Below is a small trained network, with its code and all its weights. Each question gives an input and a class and asks what happens when units are switched off, that is, made to give their printed mean instead of their output.

import numpy as np


def w(rows, s, z=0):
    codes = np.array(rows[::2]) - 128.0
    scale = np.full(codes.shape[1], s)
    scale[-1] = z or s
    return codes * scale


def norm(h):
    return h / np.sqrt((h * h).mean(-1, keepdims=True) + 1e-5)


def f(y):
    return y / 2 * (1 + np.tanh(0.7978845608 * (y + 0.044715 * y**3)))


def log_softmax(a):
    a = a - a.max(-1, keepdims=True)
    return a - np.log(np.exp(a).sum(-1, keepdims=True))


def net(x, mask):
    res = np.array(x, float).reshape(1, 5) / 4 @ E
    u = 0
    for l in range(3):
        y = f(norm(res) @ A[l][:, :-1].T + A[l][:, -1])
        res = res + np.where(mask[u : u + 3], y, B[l][:, -1]) @ B[l][:, :-1]
        u += 3
    return log_softmax(norm(res)[-1] @ U[:, :-1].T + U[:, -1])


A, B = {}, {}
E = w([
[120,72,177,73,172,157,101,72,112,134,209,81],'x0',
[110,134,223,146,115,162,103,137,104,183,103,69],'x1',
[137,94,165,186,120,189,77,9,193,92,115,162],'x2',
[186,87,183,77,114,79,108,162,34,102,151,126],'x3',
[171,162,114,117,133,104,171,162,56,126,113,169],'x4',
],0.012)
A[0] = w([
[12,182,123,79,154,102,204,172,244,222,192,118,2],'L0N0',
[3,139,188,163,199,199,93,74,166,103,125,145,63],'L0N1',
[189,119,201,46,151,106,118,83,108,99,126,142,63],'L0N2',
],0.005,0.0056)
B[0] = w([
[82,136,87,97,235,131,163,145,224,94,64,71,171],'L0N0',
[191,64,31,153,69,255,111,145,114,204,119,111,254],'L0N1',
[122,155,149,124,94,199,212,164,140,49,178,139,180],'L0N2',
],0.0092,0.0029)
A[1] = w([
[116,27,109,52,152,61,99,48,196,63,188,178,27],'L1N0',
[113,118,116,97,79,114,169,85,158,87,123,153,76],'L1N1',
[129,146,125,230,98,111,112,94,181,71,2,203,1],'L1N2',
],0.0072,0.0067)
B[1] = w([
[134,166,77,187,89,118,109,175,57,1,214,31,210],'L1N0',
[106,170,166,187,79,203,106,243,119,166,167,80,128],'L1N1',
[92,194,116,201,89,210,75,231,173,98,42,236,253],'L1N2',
],0.01,0.0037)
A[2] = w([
[74,120,248,188,102,52,72,193,112,197,77,2,2],'L2N0',
[168,93,223,106,195,65,159,148,136,121,182,83,84],'L2N1',
[135,169,101,113,105,65,162,174,56,150,117,150,98],'L2N2',
],0.0061,0.0067)
B[2] = w([
[37,118,120,46,92,151,39,165,120,88,75,134,177],'L2N0',
[141,152,215,243,49,158,138,178,195,123,66,186,204],'L2N1',
[107,110,123,85,178,83,107,3,160,157,154,189,254],'L2N2',
],0.011,0.0032)
U = w([
[144,169,81,85,166,35,187,146,83,173,126,200,200],'0',
[180,92,253,113,128,119,140,120,76,125,165,143,73],'1',
[62,137,182,66,114,113,66,180,98,159,79,110,27],'2',
[68,160,54,127,196,119,186,162,189,165,115,59,118],'3',
[149,110,102,157,120,138,115,127,113,35,238,93,94],'4',
[135,69,130,170,132,192,82,10,166,183,144,71,101],'5',
[146,176,89,212,99,155,121,154,157,116,62,223,250],'6',
],0.019,0.0023)

Each question gives the input, the list of numbers given to net, and the class t.
The units are the neurons (one row each of A and B). Each row of codes is followed by its name. A weight is (code - 128) times the scale printed after its matrix; where a second scale follows, it is the last column's (A, B and U).
mask holds one flag per neuron, layer by layer. A switched-off neuron (its flag False) gives its mean, the last column of its row in B, instead of its output. The means were averaged over made-up inputs and are rounded, as every weight is.
A unit's drop is (log p(t) with every unit on - log p(t) with that unit switched off) / (log p(t) with every unit on - log p(t) with every unit switched off).
The circuit of an input: a set's keep is (log p(t) with only the set's units on - log p(t) with every unit switched off) / (log p(t) with every unit on - log p(t) with every unit switched off). Starting from all 9 units, units are removed one at a time, each time the one whose removal leaves the highest keep (on an exact tie, the one counted first), for as long as the keep stays at least 0.8.
units of the circuit, in order: the units of the circuit, biggest drop first
k most important neurons: the k neurons with the biggest drops, biggest first
top k neurons in layer l: the k neurons of layer l with the biggest drops, biggest first
drop of u: that unit's drop, to one decimal
input [-7,2,-4,-4,4], class 0: top 2 neurons in layer 2 : L2N2; L2N1
input [8,8,-4,0,-7], class 2: units of the circuit, in order : L2N0
input [5,-3,-6,6,-5], class 1: 3 most important neurons : L2N1; L0N0; L1N2
input [-1,1,7,5,7], class 1: units of the circuit, in order : L2N1; L0N1
input [4,2,0,-6,6], class 3: 3 most important neurons : L0N0; L2N2; L2N1
input [7,-4,1,-4,-2], class 4: 2 most important neurons : L1N0; L2N2
input [-1,-8,-1,8,0], class 4: 2 most important neurons : L1N0; L0N1
input [-6,8,0,0,7], class 2: top 2 neurons in layer 0 : L0N1; L0N2
input [-8,7,-1,4,5], class 0: 3 most important neurons : L2N2; L1N1; L2N1
input [-4,0,3,8,3], class 1: 2 most important neurons : L1N2; L0N2
input [-1,5,2,6,-3], class 2: drop of L1N2 : -0.1
input [6,-5,6,7,7], class 4: drop of L1N0 : 1.1
input [-8,-6,-4,4,-4], class 0: drop of L2N1 : 0.0
input [-1,7,-4,-7,7], class 3: drop of L0N0 : 0.5
input [6,0,0,7,-8], class 4: most important neuron : L1N0
